Below are the code and all the weights of a small trained network. Each question names an input and a target symbol and asks about switching units off, where a switched-off unit gives its printed mean instead of its output.

import numpy as np


def w(rows, s, z=0):
    codes = np.array(rows[::2]) - 128.0
    scale = np.full(codes.shape[1], s)
    scale[-1] = z or s
    return codes * scale


def f(y):
    return np.maximum(y, 0)


def softmax(a):
    e = np.exp(a - a.max(-1, keepdims=True))
    return e / e.sum(-1, keepdims=True)


def log_softmax(a):
    a = a - a.max(-1, keepdims=True)
    return a - np.log(np.exp(a).sum(-1, keepdims=True))


def net(x, mask):
    ids = ['ΓΛΞαζηθστ'.index(c) for c in x.split()]
    T = len(ids)
    res = E[ids] + P[:T]
    r = res
    for j in range(2):
        rows = slice(2 * j, 2 * j + 2)
        q, k, v = (r @ M[0][rows].T for M in (Q, K, V))
        z = softmax(np.where(np.tri(T) > 0, q @ k.T / 2**0.5, -1e9)) @ v
        o = O[0][rows]
        res = res + np.where(mask[j], z, o[:, -1]) @ o[:, :-1]
    y = f(res @ A[0][:, :-1].T + A[0][:, -1])
    res = res + np.where(mask[2:26], y, B[0][:, -1]) @ B[0][:, :-1]
    return log_softmax(res[-1] @ U[:, :-1].T + U[:, -1])


Q, K, V, O, A, B = {}, {}, {}, {}, {}, {}
E = w([
[196,104,162,145],'Γ',
[200,108,117,173],'Λ',
[112,115,156,46],'Ξ',
[79,143,119,53],'α',
[78,217,125,196],'ζ',
[145,127,106,199],'η',
[40,61,119,152],'θ',
[162,88,72,114],'σ',
[135,163,6,91],'τ',
],0.017)
P = w([
[122,55,1,142],'0',
[132,77,46,143],'1',
[141,106,84,163],'2',
[137,118,111,168],'3',
[135,137,131,184],'4',
[140,141,153,198],'5',
[135,155,168,198],'6',
[125,169,177,203],'7',
[129,159,187,203],'8',
],0.0055)
Q[0] = w([
[173,110,54,194],'head 0',
[34,123,156,36],'head 0',
[188,61,91,246],'head 1',
[54,180,136,14],'head 1',
],0.012)
K[0] = w([
[144,192,84,149],'head 0',
[51,5,151,112],'head 0',
[67,134,216,146],'head 1',
[179,132,61,90],'head 1',
],0.016)
V[0] = w([
[55,78,65,98],'head 0',
[114,253,51,50],'head 0',
[212,166,107,84],'head 1',
[87,15,186,116],'head 1',
],0.0061)
O[0] = w([
[136,152,200,106,249],'head 0',
[104,254,119,133,161],'head 0',
[205,137,99,90,4],'head 1',
[33,42,201,99,150],'head 1',
],0.0067,0.0024)
A[0] = w([
[203,186,129,84,41],'neuron 0',
[148,175,203,206,149],'neuron 1',
[253,105,63,177,64],'neuron 2',
[146,82,69,142,155],'neuron 3',
[188,117,157,58,118],'neuron 4',
[133,58,125,150,240],'neuron 5',
[152,46,165,125,84],'neuron 6',
[134,96,44,59,100],'neuron 7',
[175,79,163,52,92],'neuron 8',
[65,107,64,32,238],'neuron 9',
[61,133,61,129,152],'neuron 10',
[182,189,206,135,141],'neuron 11',
[158,48,69,189,117],'neuron 12',
[110,207,88,100,254],'neuron 13',
[149,62,89,152,174],'neuron 14',
[154,133,154,14,90],'neuron 15',
[212,31,95,77,14],'neuron 16',
[74,135,158,145,141],'neuron 17',
[132,145,147,2,119],'neuron 18',
[71,79,228,152,176],'neuron 19',
[160,194,98,133,116],'neuron 20',
[175,128,55,177,52],'neuron 21',
[92,140,25,42,184],'neuron 22',
[76,96,161,160,162],'neuron 23',
],0.0089,0.0047)
B[0] = w([
[108,62,108,91,151],'neuron 0',
[130,33,105,64,217],'neuron 1',
[89,220,163,112,224],'neuron 2',
[97,162,147,110,192],'neuron 3',
[164,111,66,128,150],'neuron 4',
[96,133,118,61,253],'neuron 5',
[157,159,144,87,178],'neuron 6',
[165,70,171,139,166],'neuron 7',
[104,91,58,79,148],'neuron 8',
[92,95,213,210,226],'neuron 9',
[136,155,122,214,195],'neuron 10',
[184,147,87,158,171],'neuron 11',
[71,152,113,92,230],'neuron 12',
[194,131,126,170,241],'neuron 13',
[89,167,140,96,215],'neuron 14',
[79,105,46,175,157],'neuron 15',
[254,119,208,24,159],'neuron 16',
[175,152,115,136,184],'neuron 17',
[67,114,70,199,171],'neuron 18',
[148,138,79,86,245],'neuron 19',
[185,133,117,81,186],'neuron 20',
[76,163,171,162,190],'neuron 21',
[162,65,192,182,205],'neuron 22',
[128,135,86,91,213],'neuron 23',
],0.0081,0.0063)
U = w([
[186,181,115,50,124],'Γ',
[134,156,254,97,118],'Λ',
[121,50,135,177,100],'Ξ',
[156,109,199,201,22],'α',
[116,205,33,153,241],'ζ',
[20,168,87,127,2],'η',
[116,32,49,84,214],'θ',
[213,78,188,63,129],'σ',
[238,129,62,159,158],'τ',
],0.0078,0.0038)

Each question gives the input, a string of symbols that net reads in full, and the target symbol t.
The units are the heads (2 rows each of Q, K, V and O) and the neurons (one row each of A and B). Each row of codes is followed by its name. A weight is (code - 128) times the scale printed after its matrix; where a second scale follows, it is the last column's (O, A, B and U).
mask holds one flag per unit, heads first, then neurons. A switched-off unit (its flag False) gives its mean, the last column of its rows in O or B, instead of its output. The means were averaged over made-up inputs and are rounded, as every weight is.
A unit's drop is (log p(t) with every unit on - log p(t) with that unit switched off) / (log p(t) with every unit on - log p(t) with every unit switched off).
The circuit of an input: a set's keep is (log p(t) with only the set's units on - log p(t) with every unit switched off) / (log p(t) with every unit on - log p(t) with every unit switched off). Starting from the 12 units with the biggest drops (on a tie, the unit counted first), units are removed one at a time, each time the one whose removal leaves the highest keep (on an exact tie, the one counted first), for as long as the keep stays at least 0.8.
circuit, biggest first: the units of the circuit, biggest drop first
top k neurons: the k neurons with the biggest drops, biggest first
heads that matter: for each layer, one digit per head in row order, 1 if its drop is at least 0.15 and else 0, layers parted by /
drop of u: that unit's drop, to one decimal
input α η Ξ α θ Ξ α Λ α, target θ: top neuron : [neuron 2]
input η θ α τ Ξ, target θ: circuit, biggest first : [head 0; neuron 8; neuron 15]
input η η Γ σ, target σ: circuit, biggest first : [neuron 16; head 0]
input θ Λ Γ, target θ: heads that matter : 01
input Γ Λ Λ τ τ η η Λ η, target τ: heads that matter : 10
input α η Λ η ζ Λ, target ζ: circuit, biggest first : [head 1; neuron 2; head 0]
input Ξ η η σ σ ζ, target τ: heads that matter : 00
input Γ θ Λ Ξ, target θ: top 3 neurons : [neuron 8; neuron 15; neuron 18]
input η Λ σ, target Λ: heads that matter : 00
input Ξ Γ η α σ Λ Γ σ η, target η: heads that matter : 10
input Λ σ Γ, target Γ: drop of neuron 8 : 0.1
input Ξ σ σ Λ, target Γ: drop of head 0 : 0.3
input η Λ η Ξ θ η Λ η Λ, target θ: drop of neuron 15 : 0.0
input η η ζ Ξ Ξ τ, target τ: drop of head 0 : 0.4
input Ξ η Λ σ η α Γ, target Γ: top neuron : [neuron 9]
